Below are the code and all the weights of a small trained network. Each question names an input and a class and asks about switching units off, where a switched-off unit gives its printed mean instead of its output.

import numpy as np


def w(rows, s, z=0):
    codes = np.array(rows[::2]) - 128.0
    scale = np.full(codes.shape[1], s)
    scale[-1] = z or s
    return codes * scale


def f(y):
    return np.maximum(y, 0)


def log_softmax(a):
    a = a - a.max(-1, keepdims=True)
    return a - np.log(np.exp(a).sum(-1, keepdims=True))


def net(x, mask):
    res = np.array(x, float).reshape(1, 5) / 4 @ E
    y = f(res @ A[0][:, :-1].T + A[0][:, -1])
    res = res + np.where(mask, y, B[0][:, -1]) @ B[0][:, :-1]
    return log_softmax(res[-1] @ U[:, :-1].T + U[:, -1])


A, B = {}, {}
E = w([
[72,185,134,130,163,130,248,118,97,97],'x0',
[154,117,183,72,125,127,135,81,141,82],'x1',
[116,101,37,153,130,110,98,21,136,91],'x2',
[87,158,62,61,163,132,35,155,79,129],'x3',
[109,44,124,125,117,249,157,144,154,100],'x4',
],0.012)
A[0] = w([
[78,195,155,124,167,156,180,41,83,126,45],'neuron 1',
[104,43,100,84,99,224,141,190,210,31,233],'neuron 2',
[53,168,133,101,201,149,231,97,75,130,83],'neuron 3',
[76,182,103,38,117,147,72,156,90,98,20],'neuron 4',
[46,218,140,75,100,131,171,75,118,4,255],'neuron 5',
[145,91,164,107,106,114,30,88,196,88,184],'neuron 6',
[161,126,216,79,36,67,145,64,177,29,165],'neuron 7',
[187,170,205,86,108,133,176,209,83,154,89],'neuron 8',
[212,151,173,130,156,64,63,93,103,142,136],'neuron 9',
[216,141,189,254,57,94,209,90,216,166,70],'neuron 10',
[134,170,121,11,185,144,69,111,66,93,162],'neuron 11',
[143,105,41,178,151,91,124,10,152,49,118],'neuron 12',
[134,238,143,113,99,23,172,95,120,148,100],'neuron 13',
[180,121,193,93,173,145,137,193,100,185,90],'neuron 14',
],0.008,0.0073)
B[0] = w([
[166,117,95,80,52,170,116,105,174,147,172],'neuron 1',
[162,166,132,134,186,73,110,191,154,55,248],'neuron 2',
[176,54,107,136,67,125,12,174,192,133,200],'neuron 3',
[134,1,52,67,137,173,185,94,72,125,180],'neuron 4',
[167,201,104,126,91,147,128,147,124,144,247],'neuron 5',
[145,156,113,126,31,173,121,170,142,162,213],'neuron 6',
[149,173,64,127,167,154,165,141,68,163,210],'neuron 7',
[82,157,164,109,126,185,117,91,89,72,192],'neuron 8',
[158,122,124,148,185,80,56,154,196,79,198],'neuron 9',
[136,56,65,98,161,167,132,139,44,162,222],'neuron 10',
[153,104,99,170,160,188,199,157,64,154,225],'neuron 11',
[39,153,219,83,118,184,97,100,68,72,224],'neuron 12',
[167,115,125,110,191,146,76,142,166,61,202],'neuron 13',
[62,140,189,65,48,186,76,67,100,81,176],'neuron 14',
],0.0085,0.014)
U = w([
[145,40,69,119,179,172,181,110,86,145,71],'0',
[38,161,169,103,100,164,97,64,117,74,84],'1',
[150,193,104,184,135,145,138,159,119,135,250],'2',
[192,115,87,119,25,146,83,124,215,152,92],'3',
[169,124,116,139,223,94,121,142,192,18,84],'4',
[120,213,122,163,134,117,166,134,157,157,186],'5',
[94,123,190,152,105,18,248,25,223,218,72],'6',
[107,92,200,176,118,26,230,3,233,155,72],'7',
],0.011,0.014)

Each question gives the input, the list of numbers given to net, and the class t.
The units are the neurons (one row each of A and B). Each row of codes is followed by its name. A weight is (code - 128) times the scale printed after its matrix; where a second scale follows, it is the last column's (A, B and U).
mask holds one flag per neuron, in row order. A switched-off neuron (its flag False) gives its mean, the last column of its row in B, instead of its output. The means were averaged over made-up inputs and are rounded, as every weight is.
A unit's drop is (log p(t) with every unit on - log p(t) with that unit switched off) / (log p(t) with every unit on - log p(t) with every unit switched off).
The circuit of an input: a set's keep is (log p(t) with only the set's units on - log p(t) with every unit switched off) / (log p(t) with every unit on - log p(t) with every unit switched off). Starting from the 12 units with the biggest drops (on a tie, the unit counted first), units are removed one at a time, each time the one whose removal leaves the highest keep (on an exact tie, the one counted first), for as long as the keep stays at least 0.8.
units of the circuit, in order: the units of the circuit, biggest drop first
most important unit: the unit with the biggest drop
k most important neurons: the k neurons with the biggest drops, biggest first
drop of u: that unit's drop, to one decimal
input [-7,-2,7,-6,-8], class 4: units of the circuit, in order => [neuron 9]
input [-5,-1,-6,-5,1], class 1: units of the circuit, in order => [neuron 14; neuron 8]
input [-4,5,1,3,3], class 2: units of the circuit, in order => [neuron 3; neuron 6; neuron 2; neuron 11]
input [1,-3,-4,2,-5], class 4: units of the circuit, in order => [neuron 13; neuron 6]
input [0,7,4,-2,-6], class 2: 4 most important neurons => [neuron 7; neuron 2; neuron 6; neuron 5]
input [-6,-4,7,-8,-7], class 0: 2 most important neurons => [neuron 10; neuron 2]
input [-5,-8,-8,-7,1], class 1: 2 most important neurons => [neuron 14; neuron 8]
input [2,5,-6,1,6], class 1: 3 most important neurons => [neuron 14; neuron 8; neuron 9]
input [8,5,-7,-1,7], class 3: 2 most important neurons => [neuron 3; neuron 12]
input [5,7,2,4,0], class 2: 2 most important neurons => [neuron 5; neuron 10]
input [8,6,-1,-2,2], class 3: 2 most important neurons => [neuron 3; neuron 1]
input [5,-3,-5,5,7], class 4: 2 most important neurons => [neuron 2; neuron 6]
input [7,-3,6,0,-3], class 3: 4 most important neurons => [neuron 3; neuron 1; neuron 5; neuron 8]
input [-2,-2,-7,-8,1], class 0: most important unit => neuron 10
input [5,-1,-2,-1,-4], class 3: 2 most important neurons => [neuron 3; neuron 2]
input [0,-3,5,-7,8], class 4: 2 most important neurons => [neuron 2; neuron 11]
input [6,0,-5,4,-5], class 3: units of the circuit, in order => [neuron 3; neuron 1]
input [4,-4,6,6,-3], class 0: drop of neuron 14 => 0.6
input [-1,2,0,4,-7], class 4: drop of neuron 9 => 0.7
input [-1,8,2,5,5], class 2: drop of neuron 6 => 0.2
input [4,-5,-6,-1,-8], class 4: most important unit => neuron 13
